In the rows, 128 means zero.
Here are made-up elements, facts about them, and rows of numbers that follow some of those facts. Name the element behind each unnamed row.

Named rows:
[129 128 126 108 142 172 125 175 129 119 123 116 115 120 172 143 107 124
 126 126 123 127 124 120 114 117 129 154 127] -> pizu
[127 138 129 109 122 117 151 129 116 116 129 116 117 124  98 108 129 124
 125 125 139 127 124 135 137 137 127 212 138] -> nibe
[129 128 125 145 130 115 123  99 116 153 124 131 138 156 140 105 128 135
 135 127 121 128 126 119 144 122 126 108 123] -> bridriplus
[128 125 124 158 140 114 123 121 119 150 123 126 129 142 112 106 120 134
 129 136 125 128 126 119 156 123 125  98 125] -> zaske
[127 120 124 131 119 117 124  97 136 121 131 121 141 122 100 106 134 124
 127 127 126 127 127 128 133 150 126  99 126] -> sterem
[127 125 125 134 122 115 136 108 118 126 123 118 122 139 110 107 116 125
 125 127 138 126 123 121 144 134 125 156 129] -> podi
[130 157 149 108 125 147 139 123 117 117 134 117 116 122 123 105 143 136
 125 131 138 126 125 125 116 122 127 211 128] -> droflen
[129 144 144 116 120 143 126 128 136 117 147 115 117 120  97 103 159 135
 124 128 129 127 133 142 114 141 129 125 129] -> dragro
[128 123 124 155 137 115 122 119 117 150 124 126 129 142 117 105 121 135
 130 134 124 128 126 119 156 123 125 100 125] -> skivenon
[126 128 124 131 122 115 136 107 118 128 123 117 123 139 113 108 115 124
 125 127 137 127 125 121 141 133 126 155 130] -> lostus
[127 126 124 114 147 125 132 167 117 118 122 119 116 122 116 151 109 125
 126 125 122 128 125 122 131 121 125 128 128] -> plukim
[136 118 124 141 123 118 122  99 154 147 147 115 158 123 129 102 143 148
 128 130 132 129 159 120 115 129 125  97 127] -> bronapon
[125 117 125 108 129 150 122 126 129 116 124 149 118 118 145 193 124 123
 126 123 122 141 134 136 114 119 149  98 128] -> plefloklu
[128 131 125 122 142 149 131 189 129 118 122 115 118 122 139 111 110 130
 125 131 127 127 127 121 115 119 126 138 127] -> grilises
[127 117 126 112 118 144 124 168 144 119 131 115 120 120 113 140 121 127
 127 127 122 128 134 136 116 122 128 101 128] -> kletume
[129 118 124 173 128 115 122 115 166 150 123 181 147 122 149 102 163 124
 134 124 122 126 131 124 183 145 126 113 124] -> getipem
[127 151 142 122 138 121 138  96 114 118 127 147 118 123 112 111 145 124
 124 126 147 128 125 131 127 123 128 194 128] -> keses

There are 4 kinds of fact about the elements: ε, Ω, κ, χ.
ε: refers to; Ω: uses; κ: belongs to class; χ: is of sort
baflar Ω:likla κ:189 χ:d
belem ε:kivir κ:30 χ:b
bigrok ε:dupi Ω:plibo κ:444 χ:d
bikles ε:magreskik Ω:lebodril κ:444 χ:a
brabral Ω:stumes κ:281 χ:b
brastuta κ:30 χ:b
bridriplus ε:staden κ:444 χ:b
bronapon Ω:podefun κ:444 χ:c
brose ε:noplon Ω:subul κ:444 χ:d
bruful κ:444 χ:c
buflen ε:stoklapir Ω:plibrur κ:30 χ:f
bufofon ε:ludri κ:281 χ:b
daflo ε:pibrizem κ:281 χ:g
denal ε:likla Ω:fugas κ:281 χ:a
donak ε:gristum Ω:kegron κ:281 χ:a
dragro Ω:skivenon κ:30 χ:c
drarim Ω:griski κ:257 χ:b
drofal Ω:skotok κ:281 χ:d
droflen ε:stedo κ:30 χ:c
drogropu ε:mukilel κ:281 χ:b
droklo Ω:pliro κ:189 χ:a
drubron ε:sese κ:50 χ:b
dupi ε:stogaman κ:257 χ:c
duzo ε:sterem κ:189 χ:d
fabu κ:444 χ:e
fafam ε:kegron κ:50 χ:d
fasel Ω:buflen κ:444 χ:d
fegru κ:281 χ:a
fevebril κ:444 χ:a
flalas κ:281 χ:a
flaso ε:zuvir κ:30 χ:a
flevi κ:50 χ:g
flolufle Ω:greplur κ:444 χ:d
floru κ:281 χ:b
fluzur κ:30 χ:g
fogre ε:skizor Ω:tazune κ:444 χ:c
fostevas ε:koze κ:30 χ:a
fugas ε:trugra κ:30 χ:f
gado Ω:grosas κ:257 χ:e
getipem Ω:bikles κ:444 χ:f
grabal ε:fevebril κ:444 χ:a
grali ε:keplin Ω:bronapon κ:30 χ:e
greplur ε:baflar Ω:stekis κ:281 χ:d
grilises κ:257 χ:c
griski ε:keses κ:50 χ:c
gristu ε:zaske κ:50 χ:d
gristum ε:fegru Ω:grustuni κ:444 χ:g
groki ε:stemetri κ:257 χ:f
grosas ε:skosil κ:281 χ:f
grugan ε:gruses κ:189 χ:a
gruses κ:30 χ:g
grustuni κ:444 χ:b
kegron ε:sedre κ:444 χ:e
keplin ε:klatrul κ:444 χ:a
keses ε:plibrur κ:30 χ:g
kivir ε:tupe Ω:zemil κ:444 χ:b
klastam ε:groki Ω:salom κ:444 χ:a
klatrul ε:fasel Ω:drarim κ:30 χ:f
kletume Ω:magreskik κ:257 χ:d
klotrul Ω:keplin κ:281 χ:e
kludom ε:skobuken κ:189 χ:a
kopa κ:281 χ:a
koves ε:pizu κ:50 χ:a
koze ε:kludom Ω:gruses κ:189 χ:d
lebodril Ω:drofal κ:257 χ:e
likla ε:plaplifis Ω:drubron κ:281 χ:f
lostus κ:50 χ:a
lubra κ:30 χ:d
ludri ε:grabal κ:444 χ:c
magreskik ε:suflum Ω:zuban κ:50 χ:c
mone ε:gado κ:189 χ:b
mozam ε:stelen Ω:trugra κ:30 χ:a
mukilel ε:salom κ:444 χ:f
mura Ω:kletume κ:444 χ:b
muzis ε:kopa κ:281 χ:c
nadril Ω:viflonus κ:30 χ:e
nemiskim κ:257 χ:c
nezis ε:grosas κ:50 χ:b
nibe κ:30 χ:a
nokliki κ:50 χ:a
nopla ε:donak κ:257 χ:f
noplon ε:zivabro κ:189 χ:a
pamo ε:droflen κ:30 χ:a
pesa Ω:stugretres κ:50 χ:a
pibril Ω:klastam κ:30 χ:a
pibrizem Ω:sogril κ:281 χ:a
piplevar ε:pesa Ω:skosil κ:189 χ:c
pizu ε:terudrun κ:281 χ:c
plaplifis κ:30 χ:c
plefloklu ε:buflen Ω:gado κ:281 χ:g
plegran Ω:zaske κ:30 χ:b
plibo Ω:grabal κ:30 χ:a
plibrur κ:444 χ:f
pliro ε:nezis Ω:fafam κ:257 χ:a
plitir Ω:brabral κ:257 χ:b
plukim κ:257 χ:b
plukis κ:444 χ:a
podefun Ω:suflum κ:257 χ:e
podi κ:50 χ:a
pofo κ:281 χ:a
rado Ω:plefloklu κ:281 χ:a
rakluga ε:mura Ω:baflar κ:281 χ:b
relukil ε:pliro κ:30 χ:e
salom ε:denal Ω:dragro κ:30 χ:a
sasefle Ω:fegru κ:257 χ:a
sedre Ω:stogaman κ:30 χ:d
sese ε:nokliki Ω:gristum κ:257 χ:b
seva ε:droklo Ω:grugan κ:281 χ:g
sibrak ε:bridriplus κ:189 χ:g
skaza ε:podefun Ω:stelen κ:444 χ:b
skedrer κ:444 χ:c
skegrak Ω:tritas κ:281 χ:e
skivenon κ:444 χ:b
skizor ε:mone Ω:denal κ:30 χ:e
skobuken ε:pofo Ω:pibrizem κ:444 χ:a
skogri κ:50 χ:f
skosil ε:pibril Ω:stedo κ:257 χ:b
skotok Ω:sasefle κ:189 χ:a
skovo ε:fostevas κ:189 χ:a
skuful ε:grustuni κ:257 χ:g
sobretor Ω:bufofon κ:50 χ:g
sogril κ:444 χ:e
staden ε:podi κ:257 χ:a
stedo Ω:toflis κ:444 χ:c
stekis ε:taki κ:30 χ:c
stelen κ:30 χ:a
stemetri κ:281 χ:a
sterem Ω:skovo κ:50 χ:a
stogaman ε:flevi Ω:zivabro κ:50 χ:f
stoklapir ε:drogropu κ:30 χ:a
stotri ε:brastuta κ:444 χ:g
stufos κ:257 χ:c
stugretres κ:50 χ:b
stumes κ:30 χ:f
stuvel ε:trore Ω:dupi κ:281 χ:g
subul Ω:skobuken κ:30 χ:a
suflum ε:fabu Ω:rakluga κ:30 χ:d
taki Ω:mozam κ:444 χ:g
tatru Ω:sese κ:257 χ:b
tazune Ω:rado κ:444 χ:a
terudrun ε:plefloklu κ:189 χ:c
tetok ε:stekis Ω:sibrak κ:189 χ:b
tivor κ:444 χ:a
tizor Ω:kivir κ:444 χ:c
tobam κ:444 χ:g
toflis ε:plitir Ω:getipem κ:50 χ:a
tramun ε:zino κ:50 χ:c
trekor κ:257 χ:c
trinir ε:nibe Ω:sobretor κ:281 χ:a
tritas κ:50 χ:d
trore ε:rakluga Ω:skegrak κ:50 χ:c
trosten ε:toflis Ω:kopa κ:281 χ:a
trugra Ω:koze κ:30 χ:b
tupe ε:tivor κ:50 χ:g
viflonus ε:klotrul Ω:plitir κ:30 χ:a
zage ε:drarim κ:257 χ:g
zaske κ:444 χ:b
zemil ε:klastam Ω:nadril κ:30 χ:c
zino ε:grali κ:281 χ:b
ziplil Ω:trosten κ:30 χ:a
zivabro ε:fogre κ:257 χ:b
zivas κ:281 χ:a
zuban Ω:stuvel κ:30 χ:a
zuvir ε:trosten κ:257 χ:c

Name these rows:
No name comes twice in this set of rows, the named rows included.
[126 116 123 106 120 146 123 144 136 117 123 124 119 118 152 196 111 123
 130 125 122 131 126 138 115 121 150 114 127]	denal
[128 118 124 141 120 116 122 103 159 163 125 167 160 131 155 104 155 123
 154 125 119 125 126 121 187 149 129 144 125]	bikles

The same elements again, as new rows of numbers:
Some elements and their rows:
[135 113 115 164  68 142 120 161 106 139  76  89 140 117 130 141 182 101
 193  95  77 147 120 135 127 116  94 117 136 116 123 115 174 122  93 129
 161] -> mozam
[130  94 114 165  78 137 109 141 108 162  75  74 162 121 129 149 182 108
 208  90  83 146 139 140 129 117 100 116 145 131 119  95 151 118  85 125
 145] -> stelen
[133 116 105 162  67 163 144 144 125 124  68  84 100 144 139 117 165 101
 179 111 100 114 118 167 101 129 122 119 147 109 102 118 153 130  76 127
 118] -> klotrul
[138 109 113 172  62 113 119 151 120 149  59  92 124 134 143 149 179 106
 186 107  73 133 125 133 113 117 110 112 131 129 128 122 150 103  68 118
 141] -> fluzur
[129 113 118 167  75 112 108 152 121 166  99  54 107 138 161 128 179 115
 174 105  80  88 169 138 131  95 126 115 161 117  90 118 157 117 126 134
 125] -> plitir
[126 110 114 162  79 139 141 165 124 149  66  79 109 130 149 141 198 101
 195 112  85 125 125 159 130 117 124 125 130 135  93 114 153 108  97 120
 129] -> brabral
[138  97 115 166  71 137 118 149 112 140  74  82 134 123 136 136 178 110
 188  96  84 147 127 139 120 122 103 113 140 125 123 113 158 127  82 125
 143] -> fostevas
[195  70 155 127  69 123 105  80 152 145  85  73 182 181 222 139 156  45
 142 141  92 137 136 134 102  59  78  74 167  79 128 142 147 155 106  96
 123] -> skosil
[144 103 125 175  70 103 112 168 128 153  53  86 134 117 155 165 197 109
 196 106  77 147 136 132 138 111 106 114 124 141 120 126 160 106  79 105
 139] -> fugas
[139 108 133 169  64 132 111 147 127 150  95  64 110 141 162 130 162 107
 167  98 104 114 164 135 130  95 123 110 162  97 101 116 173 135 118 124
 129] -> pliro
[152  96 128 147  81 139 147 142 116 153  71  82 142 126 137 160 199 122
 204 102 115 124 138 162 142 122 132 115 149 119  91 105 152 138 114 108
 128] -> grabal
[165 107 133 174  34  95 122 163 148 139  80  66  81 142 180 143 174 105
 155 101  92 118 150 129 127  97 144 108 165 114 111 127 166 129 109 125
 115] -> skuful
[144 102 134 162  67 109 112 154 140 166  91  51 119 130 162 139 186 100
 175 107  95 117 173 136 144  94 127 107 168 121 105 118 161 123 129 120
 120] -> zivabro
[184 101 128 120  74 106 144 140  93 145  88 103 149 124 152 146 209 166
 182  95 135  80 103 167 125 146 153  92 158  97 101 146 174 148 125  93
 114] -> koves
[126 104 118 164  71 152 139 143 117 146  68  82 119 138 140 136 174 102
 191 105 100 130 135 157 122 122 125 125 144 125  98 102 153 129  83 121
 125] -> pibrizem
[145 101 119 141  78 143 146 135 109 141  74  90 128 145 138 138 188 127
 191 111 112 102 125 166 117 128 136 115 148 118  93 108 145 144  92 110
 120] -> tivor
[135 102 118 162  66 140 111 142 127 155 102  50 110 143 153 127 170 107
 171  97  99 103 167 143 119 104 128 116 172 105 103 111 157 135 124 139
 119] -> gado

Which element is each row?
No name comes twice in this set of rows, the named rows included.
[127 112  97 164  64 150 120 164 108 118  79  86 100 131 131 115 171 119
 169  98  70 124  99 151 102 134 110 116 142 123 114 123 171 127  88 151
 146]	grali
[175  91 116 112  85  91 138 139 109 166  80  87 157 124 154 156 220 164
 196 102 130  77 117 178 131 141 155  87 157 115 102 142 159 140 126  90
 100]	stugretres
[150 100 118 138  85 127 142 151 131 157  68  78 135 122 148 162 212 118
 207 116 108 114 134 169 140 123 133 117 146 133  96 119 146 128 105 104
 112]	skivenon
[153 116 143 178  46  94 128 159 134 161  86  79 100 133 183 146 174  99
 160 107  88 105 158 125 134  88 127 113 150 107 104 140 169 116 114 114
 127]	nopla
[152 110 126 156  68 107 153 145 117 156  68 113 121 138 158 155 201 121
 186 121  93  93 120 156 122 120 131 112 136 126  92 130 149 124  87  99
 127]	mukilel
[196  53 154 120  80 144 129  67 114 138  78 120 203 196 197 158 179  84
 166 144 105 130 112 147 100  81  86  85 151 108 109 124 118 182  76  79
 135]	stedo
[206  70 160 129  59 115 138  89 130 144  81 119 169 155 181 171 182  68
 181 165 108 115 107 148 110  90  97  79 158 114 124 147 124 160  56  66
 120]	getipem
[150  92 124 151  79  99 142 139 126 173  66  93 135 134 153 167 215 124
 204 119  94  99 145 157 131 117 137 112 145 142  87 114 131 124  86 108
 115]	plibrur
[189  90 137 127  64 100 142 145  85 143  92 114 148 131 156 149 209 179
 172  93 136  76 105 159 131 139 150  92 150 116  92 143 171 164 123  90
 120]	tramun
[123 116 104 173  66 148 116 141  98 132  64  94 111 142 137 112 154 113
 175  99  87 121 118 150 103 129 102 114 135 121 116 124 164 124  66 130
 137]	pibril
[138 105 126 175  72 113 137 157 139 158  45  85 126 135 157 165 201 103
 204 117  91 133 149 146 139 110 127 120 130 143 100 115 143 108  80 103
 120]	grosas

The same elements again, as new rows of numbers:
Named rows:
[157 155 144  94 147  84 112 125 151 111 113 177 184] -> fugas
[148 138 152 123 162  75 112 133 144  77 114 202 165] -> plegran
[152 148 126 140 144 108 117 151 145  96 144 168 179] -> stogaman
[117 146  74 171 127 102 107 147 134 120 187 162 176] -> getipem
[121 148  87 175 140 134 100 153 138 115 174 163 170] -> stedo
[154 154 145  99 157 105 100 122 153 109 109 179 179] -> stekis
[124 170 143 125 147 105 124 145 128 120 127 185 155] -> nezis
[160 181 107 168 109  94 121 175 134 118 189 187  99] -> plefloklu
[131 198  98 136 139 140 145 160 139 129 158 153 146] -> grosas
[162 131 167 144 150  53  97 130 194 106 128 191 142] -> salom
[112 185 126 145 136 128 139 165 123 139 150 172 139] -> skivenon
[132 170 119 179 133  97 141 164 188 138 173 164 102] -> denal
[151 183 160 117 161  60  98 126 136  91 114 192 171] -> gruses
[114 131 162 164 107 110 128 170 107 132 148 169 180] -> tetok
[142 165 160 114 169  88  99 124 139 102 107 199 161] -> brastuta
[114 114 184 157 160 137  92 186  95 104 162 159 145] -> baflar
[128 186 102 154 127  86 162 172 136  92 167 172 136] -> seva

Rows to name:
No name comes twice in this set of rows, the named rows included.
[145 108 175  95 198  90  98 156 139  46 131 188 130]	suflum
[139 153 155  98 150  73 122 128 142 102 104 197 164]	belem
[184 147 151 146 158  93 172 137 149 104  86 209 192]	nadril
[163 151 157 166 151 117 165 136 135  86  90 203 171]	plitir
[155 136 168 124 177  86  96 152 125  38 146 164 140]	podefun
[156 164 138 120  93 107  86 146 133 151 150 194 126]	koves
[134 180 100 165 159 122 146 167 130 107 167 168 134]	klotrul
[135 190 144 130 138  77 122 147 126 111 136 180 164]	tupe
[124 164 146 114 139  97 129 151 132 118 132 181 148]	drubron
[135 160 158 121 145  94 124 126 127 103 115 184 150]	plukim
[152 161 145 116 142 104 116 122 134 107 120 164 172]	groki
[132 161 157 118 146  96 128 128 123  97 110 183 155]	zivabro
[143 165 154 105 149  85 103 126 149  93 105 191 174]	fostevas
[143 163 124 159 149 101 125 174 190 129 191 138  98]	likla
[134 172  98 158 149 113 157 170 133 109 169 169 135]	skegrak

